Here is a tiny trained network, its code and every weight. The questions are about switching its units off for an input and a class, where a switched-off unit gives its printed mean instead of its output.

import numpy as np


def w(rows, s, z=0):
    codes = np.array(rows[::2]) - 128.0
    scale = np.full(codes.shape[1], s)
    scale[-1] = z or s
    return codes * scale


def norm(h):
    return h / np.sqrt((h * h).mean(-1, keepdims=True) + 1e-5)


def f(y):
    return np.maximum(y, 0)


def log_softmax(a):
    a = a - a.max(-1, keepdims=True)
    return a - np.log(np.exp(a).sum(-1, keepdims=True))


def net(x, mask):
    res = np.array(x, float).reshape(1, 6) / 4 @ E
    u = 0
    for l in range(2):
        y = f(norm(res) @ A[l][:, :-1].T + A[l][:, -1])
        res = res + np.where(mask[u : u + 6], y, B[l][:, -1]) @ B[l][:, :-1]
        u += 6
    return log_softmax(norm(res)[-1] @ U[:, :-1].T + U[:, -1])


A, B = {}, {}
E = w([
[72,232,254],'x0',
[174,252,155],'x1',
[27,168,36],'x2',
[161,95,142],'x3',
[128,129,166],'x4',
[186,130,120],'x5',
],0.0066)
A[0] = w([
[67,16,220,252],'L0N1',
[158,206,87,237],'L0N2',
[94,180,193,231],'L0N3',
[147,145,99,74],'L0N4',
[249,105,79,251],'L0N5',
[150,81,109,163],'L0N6',
],0.018,0.0022)
B[0] = w([
[254,184,109,254],'L0N1',
[65,86,80,211],'L0N2',
[41,143,104,243],'L0N3',
[115,119,91,147],'L0N4',
[92,18,201,253],'L0N5',
[129,86,139,189],'L0N6',
],0.021,0.0086)
A[1] = w([
[143,122,167,57],'L1N1',
[166,82,96,191],'L1N2',
[107,111,203,1],'L1N3',
[26,234,216,128],'L1N4',
[89,97,2,200],'L1N5',
[161,139,184,109],'L1N6',
],0.015,0.0018)
B[1] = w([
[144,143,150,148],'L1N1',
[117,39,97,197],'L1N2',
[137,159,42,164],'L1N3',
[62,178,42,233],'L1N4',
[207,73,6,255],'L1N5',
[190,131,151,163],'L1N6',
],0.015,0.0075)
U = w([
[16,244,43,85],'0',
[140,155,27,252],'1',
[84,66,116,100],'2',
[155,73,121,22],'3',
[237,254,153,51],'4',
[164,80,192,179],'5',
],0.014,0.004)

Each question gives the input, the list of numbers given to net, and the class t.
The units are the neurons (one row each of A and B). Each row of codes is followed by its name. A weight is (code - 128) times the scale printed after its matrix; where a second scale follows, it is the last column's (A, B and U).
mask holds one flag per neuron, layer by layer. A switched-off neuron (its flag False) gives its mean, the last column of its row in B, instead of its output. The means were averaged over made-up inputs and are rounded, as every weight is.
A unit's drop is (log p(t) with every unit on - log p(t) with that unit switched off) / (log p(t) with every unit on - log p(t) with every unit switched off).
The circuit of an input: a set's keep is (log p(t) with only the set's units on - log p(t) with every unit switched off) / (log p(t) with every unit on - log p(t) with every unit switched off). Starting from all 12 units, units are removed one at a time, each time the one whose removal leaves the highest keep (on an exact tie, the one counted first), for as long as the keep stays at least 0.8.
circuit, biggest first: the units of the circuit, biggest drop first
top k neurons: the k neurons with the biggest drops, biggest first
top k neurons in layer l: the k neurons of layer l with the biggest drops, biggest first
drop when u is switched off: that unit's drop, to one decimal
input [-8,7,-1,4,8,-6], class 5: top 2 neurons in layer 0 : (L0N5; L0N3)
input [7,-7,0,-5,-1,-5], class 4: top 2 neurons in layer 0 : (L0N1; L0N2)
input [6,1,3,6,-7,4], class 0: circuit, biggest first : (L0N3)
input [0,-4,-7,-2,4,2], class 5: top 2 neurons in layer 0 : (L0N5; L0N6)
input [5,0,-2,8,-6,-1], class 4: top 4 neurons : (L0N1; L0N5; L0N2; L1N2)
input [-1,4,-2,4,-3,3], class 2: top 3 neurons : (L0N1; L0N5; L0N2)
input [4,-6,5,-1,8,8], class 4: top 2 neurons in layer 0 : (L0N1; L0N2)
input [-6,4,3,1,-6,-3], class 2: top 2 neurons : (L0N5; L0N1)
input [-1,-2,-8,-1,-5,-3], class 5: top 2 neurons : (L0N5; L1N5)
input [5,-2,-7,8,3,8], class 4: circuit, biggest first : (L0N1; L0N2)
input [-6,6,0,6,2,6], class 2: top 3 neurons : (L0N5; L0N1; L0N2)
input [-8,-5,-1,-2,-5,4], class 5: top 2 neurons in layer 1 : (L1N4; L1N5)
input [7,-1,3,8,6,-6], class 0: drop when L1N5 is switched off : 0.1
input [6,-5,2,8,4,-3], class 4: drop when L0N1 is switched off : 0.8
input [-6,8,-3,7,-8,6], class 2: drop when L0N3 is switched off : -0.1
input [8,-6,-1,-6,-4,2], class 0: top neuron in layer 0 : (L0N3)
